Below is a small trained network, with its code and all its weights. Each question gives an input and a target symbol and asks what happens when units are switched off, that is, made to give their printed mean instead of their output.

import numpy as np


def w(rows, s, z=0):
    codes = np.array(rows[::2]) - 128.0
    scale = np.full(codes.shape[1], s)
    scale[-1] = z or s
    return codes * scale


def f(y):
    return y / 2 * (1 + np.tanh(0.7978845608 * (y + 0.044715 * y**3)))


def softmax(a):
    e = np.exp(a - a.max(-1, keepdims=True))
    return e / e.sum(-1, keepdims=True)


def log_softmax(a):
    a = a - a.max(-1, keepdims=True)
    return a - np.log(np.exp(a).sum(-1, keepdims=True))


def net(x, mask):
    ids = ['αβγδεζηθλμξπσφψω'.index(c) for c in x.split()]
    T = len(ids)
    res = E[ids] + P[:T]
    u = 0
    for l in range(2):
        r = res
        for j in range(3):
            rows = slice(3 * j, 3 * j + 3)
            q, k, v = (r @ M[l][rows].T for M in (Q, K, V))
            z = softmax(np.where(np.tri(T) > 0, q @ k.T / 3**0.5, -1e9)) @ v
            o = O[l][rows]
            res = res + np.where(mask[u + j], z, o[:, -1]) @ o[:, :-1]
        u += 3
        y = f(res @ A[l][:, :-1].T + A[l][:, -1])
        res = res + np.where(mask[u : u + 16], y, B[l][:, -1]) @ B[l][:, :-1]
        u += 16
    return log_softmax(res[-1] @ U[:, :-1].T + U[:, -1])


Q, K, V, O, A, B = {}, {}, {}, {}, {}, {}
E = w([
[142,118,141,206],'α',
[141,122,249,111],'β',
[56,107,111,126],'γ',
[170,161,58,108],'δ',
[178,131,119,175],'ε',
[152,173,128,215],'ζ',
[167,180,100,173],'η',
[111,174,133,167],'θ',
[99,90,119,165],'λ',
[110,51,92,117],'μ',
[153,32,101,139],'ξ',
[131,211,94,112],'π',
[156,102,67,66],'σ',
[105,172,93,84],'φ',
[198,92,92,92],'ψ',
[17,166,153,130],'ω',
],0.02)
P = w([
[146,152,199,159],'0',
[157,123,225,169],'1',
[149,137,228,165],'2',
[164,125,245,171],'3',
[158,130,249,176],'4',
[131,133,237,172],'5',
[128,128,197,187],'6',
[117,115,211,200],'7',
[113,118,169,213],'8',
[108,94,105,203],'9',
[115,101,90,207],'10',
[114,105,35,188],'11',
[111,101,34,222],'12',
[126,100,45,251],'13',
],0.002)
Q[0] = w([
[138,90,145,67],'L0H1',
[137,168,7,151],'L0H1',
[209,100,82,209],'L0H1',
[62,105,92,237],'L0H2',
[105,111,147,118],'L0H2',
[55,112,138,157],'L0H2',
[126,157,135,46],'L0H3',
[188,157,46,125],'L0H3',
[72,136,81,138],'L0H3',
],0.013)
K[0] = w([
[144,122,84,111],'L0H1',
[169,149,157,95],'L0H1',
[200,69,178,124],'L0H1',
[152,84,253,86],'L0H2',
[111,106,134,143],'L0H2',
[85,94,184,112],'L0H2',
[100,124,146,82],'L0H3',
[174,137,135,104],'L0H3',
[121,119,94,94],'L0H3',
],0.014)
V[0] = w([
[138,48,91,101],'L0H1',
[94,148,253,11],'L0H1',
[113,117,24,159],'L0H1',
[117,80,17,152],'L0H2',
[49,119,70,130],'L0H2',
[212,162,140,60],'L0H2',
[108,125,65,96],'L0H3',
[191,79,37,159],'L0H3',
[100,178,64,128],'L0H3',
],0.0054)
O[0] = w([
[149,140,94,164,146],'L0H1',
[112,108,255,125,80],'L0H1',
[155,132,60,133,135],'L0H1',
[87,157,78,173,63],'L0H2',
[121,121,64,189,121],'L0H2',
[139,123,195,125,7],'L0H2',
[145,134,182,161,124],'L0H3',
[77,149,182,140,176],'L0H3',
[139,81,133,167,130],'L0H3',
],0.0076,0.0016)
A[0] = w([
[170,138,90,85,90],'L0N1',
[177,88,163,111,124],'L0N2',
[238,173,60,103,120],'L0N3',
[2,92,135,131,100],'L0N4',
[78,221,154,105,129],'L0N5',
[129,59,125,103,87],'L0N6',
[111,81,48,102,139],'L0N7',
[100,188,97,95,163],'L0N8',
[246,115,72,180,128],'L0N9',
[114,239,42,118,116],'L0N10',
[120,226,109,155,118],'L0N11',
[113,166,100,203,111],'L0N12',
[71,27,132,132,184],'L0N13',
[86,36,170,141,206],'L0N14',
[83,99,223,23,2],'L0N15',
[144,182,216,161,41],'L0N16',
],0.0084,0.0068)
B[0] = w([
[125,45,129,65,117],'L0N1',
[205,150,83,158,140],'L0N2',
[194,67,180,78,149],'L0N3',
[73,197,141,122,173],'L0N4',
[130,79,198,120,146],'L0N5',
[147,150,90,105,132],'L0N6',
[116,146,120,39,200],'L0N7',
[131,111,187,97,157],'L0N8',
[204,40,163,178,177],'L0N9',
[65,125,216,62,180],'L0N10',
[154,94,202,126,149],'L0N11',
[80,84,172,160,168],'L0N12',
[146,253,57,117,248],'L0N13',
[153,246,65,131,254],'L0N14',
[61,50,91,194,163],'L0N15',
[141,137,21,86,135],'L0N16',
],0.007,0.0063)
Q[1] = w([
[157,145,193,125],'L1H1',
[252,224,184,58],'L1H1',
[128,18,103,148],'L1H1',
[200,38,101,132],'L1H2',
[84,106,69,160],'L1H2',
[125,134,106,52],'L1H2',
[88,241,159,211],'L1H3',
[196,249,89,78],'L1H3',
[253,247,160,71],'L1H3',
],0.0056)
K[1] = w([
[102,95,139,145],'L1H1',
[89,104,148,43],'L1H1',
[221,77,144,172],'L1H1',
[107,94,106,124],'L1H2',
[152,170,134,160],'L1H2',
[138,126,151,100],'L1H2',
[153,193,95,165],'L1H3',
[177,191,133,73],'L1H3',
[254,198,55,36],'L1H3',
],0.0077)
V[1] = w([
[169,124,50,57],'L1H1',
[254,171,118,201],'L1H1',
[100,87,151,14],'L1H1',
[119,86,84,62],'L1H2',
[113,146,143,92],'L1H2',
[153,176,205,204],'L1H2',
[168,118,86,36],'L1H3',
[2,153,91,125],'L1H3',
[47,101,140,195],'L1H3',
],0.0074)
O[1] = w([
[148,151,88,77,159],'L1H1',
[247,202,124,173,101],'L1H1',
[41,125,202,1,61],'L1H1',
[167,88,97,50,96],'L1H2',
[88,131,164,101,142],'L1H2',
[106,148,150,165,132],'L1H2',
[181,74,83,73,169],'L1H3',
[158,204,143,92,253],'L1H3',
[87,179,163,144,81],'L1H3',
],0.006,0.0031)
A[1] = w([
[112,118,123,130,139],'L1N1',
[61,163,135,48,131],'L1N2',
[206,128,211,118,132],'L1N3',
[97,91,219,119,113],'L1N4',
[144,149,217,111,116],'L1N5',
[194,59,67,66,174],'L1N6',
[83,168,163,185,166],'L1N7',
[1,170,97,103,10],'L1N8',
[172,68,179,173,99],'L1N9',
[180,58,61,184,87],'L1N10',
[215,39,131,15,79],'L1N11',
[68,134,15,130,182],'L1N12',
[166,218,226,112,89],'L1N13',
[123,133,133,134,119],'L1N14',
[170,47,204,109,137],'L1N15',
[70,140,195,199,86],'L1N16',
],0.0092,0.011)
B[1] = w([
[124,117,142,128,132],'L1N1',
[164,127,182,167,184],'L1N2',
[123,147,54,124,155],'L1N3',
[126,139,93,101,164],'L1N4',
[109,145,95,111,152],'L1N5',
[165,79,159,112,205],'L1N6',
[89,92,131,150,205],'L1N7',
[246,112,140,155,152],'L1N8',
[138,140,55,139,148],'L1N9',
[159,138,176,154,158],'L1N10',
[65,111,136,151,178],'L1N11',
[139,159,161,117,254],'L1N12',
[93,148,101,116,151],'L1N13',
[124,125,124,127,126],'L1N14',
[141,161,69,111,168],'L1N15',
[105,51,97,117,158],'L1N16',
],0.012)
U = w([
[147,80,124,212,79],'α',
[131,94,113,126,179],'β',
[188,166,212,174,1],'γ',
[111,80,51,69,96],'δ',
[193,117,66,166,41],'ε',
[112,85,53,159,74],'ζ',
[131,135,14,109,28],'η',
[36,77,115,132,143],'θ',
[86,225,85,173,186],'λ',
[207,163,86,42,159],'μ',
[200,82,168,151,104],'ξ',
[65,160,77,36,73],'π',
[125,54,153,97,142],'σ',
[72,138,254,41,175],'φ',
[165,60,98,132,129],'ψ',
[109,75,226,169,187],'ω',
],0.0087)

Each question gives the input, a string of symbols that net reads in full, and the target symbol t.
The units are the heads (3 rows each of Q, K, V and O) and the neurons (one row each of A and B). Each row of codes is followed by its name. A weight is (code - 128) times the scale printed after its matrix; where a second scale follows, it is the last column's (O, A, B and U).
mask holds one flag per unit, layer by layer, with each layer's heads first. A switched-off unit (its flag False) gives its mean, the last column of its rows in O or B, instead of its output. The means were averaged over made-up inputs and are rounded, as every weight is.
A unit's drop is (log p(t) with every unit on - log p(t) with that unit switched off) / (log p(t) with every unit on - log p(t) with every unit switched off).
The circuit of an input: a set's keep is (log p(t) with only the set's units on - log p(t) with every unit switched off) / (log p(t) with every unit on - log p(t) with every unit switched off). Starting from the 12 units with the biggest drops (on a tie, the unit counted first), units are removed one at a time, each time the one whose removal leaves the highest keep (on an exact tie, the one counted first), for as long as the keep stays at least 0.8.
circuit, biggest first: the units of the circuit, biggest drop first
top k neurons: the k neurons with the biggest drops, biggest first
top k neurons in layer l: the k neurons of layer l with the biggest drops, biggest first
input μ λ μ μ λ θ λ φ β θ φ δ, target φ: circuit, biggest first	L0H1
input θ π β μ μ λ λ μ θ λ φ φ ε, target φ: top 2 neurons	L0N10, L0N14
input π γ ε π θ λ λ ε θ β δ μ θ λ, target μ: top 2 neurons in layer 1	L1N11, L1N7
input φ λ θ λ μ λ μ μ δ λ β μ λ ε, target μ: circuit, biggest first	L1H3, L1N7, L1N11
input λ ξ δ ξ φ α, target α: top 2 neurons in layer 0	L0N9, L0N12
input λ δ λ μ μ β ζ, target μ: circuit, biggest first	L0N16, L0H2, L1N11
input λ ζ ω β ξ λ α λ α μ μ λ, target μ: top 2 neurons	L0N13, L0N14
input α θ μ λ μ γ σ ψ, target ψ: top 4 neurons	L1N6, L1N11, L0N9, L1N15
input φ μ φ λ λ μ φ λ φ β θ, target φ: top 2 neurons in layer 0	L0N9, L0N16
input λ λ λ λ ζ λ λ λ φ β π, target φ: top 3 neurons	L1N2, L0N10, L0N9
input β μ λ λ λ φ φ α, target φ: circuit, biggest first	L0H2, L0H1
input λ λ θ φ ω, target ω: top 4 neurons in layer 1	L1N8, L1N2, L1N7, L1N16
input ξ β ε λ θ μ μ α, target μ: top 2 neurons	L0N16, L0N14
input λ θ λ μ ω ε μ η, target η: top neuron	L0N10
input β φ γ θ, target φ: top 2 neurons	L0N16, L0N9
input β ξ φ μ β λ θ λ γ φ σ, target σ: top 2 neurons in layer 1	L1N6, L1N11
input η μ ψ ξ ζ δ μ η α δ, target δ: top 4 neurons	L0N10, L0N3, L1N11, L1N15
input λ φ λ λ μ β γ λ λ λ δ λ ε, target λ: top 2 neurons	L1N6, L0N3
input θ λ λ λ ε, target ε: top 2 neurons	L0N9, L1N9
input λ λ α λ μ φ, target φ: top neuron	L1N2
input λ μ λ δ γ σ λ φ η, target η: top 2 neurons	L0N9, L0N10
input δ γ λ γ λ δ, target δ: top 3 neurons in layer 0	L0N10, L0N3, L0N9
input λ λ λ β ε λ δ μ μ λ ξ, target ξ: top 3 neurons in layer 1	L1N6, L1N10, L1N15
input η μ λ μ β η λ π μ φ μ φ λ, target φ: top 3 neurons in layer 0	L0N10, L0N9, L0N14
input λ λ δ θ μ λ λ λ β, target λ: top 2 neurons in layer 0	L0N3, L0N9
input λ ε λ ω λ λ λ λ θ λ ε λ γ, target γ: top 3 neurons in layer 1	L1N8, L1N2, L1N12
input λ μ δ β, target μ: top neuron	L1N7
input φ θ ε α λ φ λ λ ζ θ θ π, target π: top 2 neurons in layer 1	L1N15, L1N4
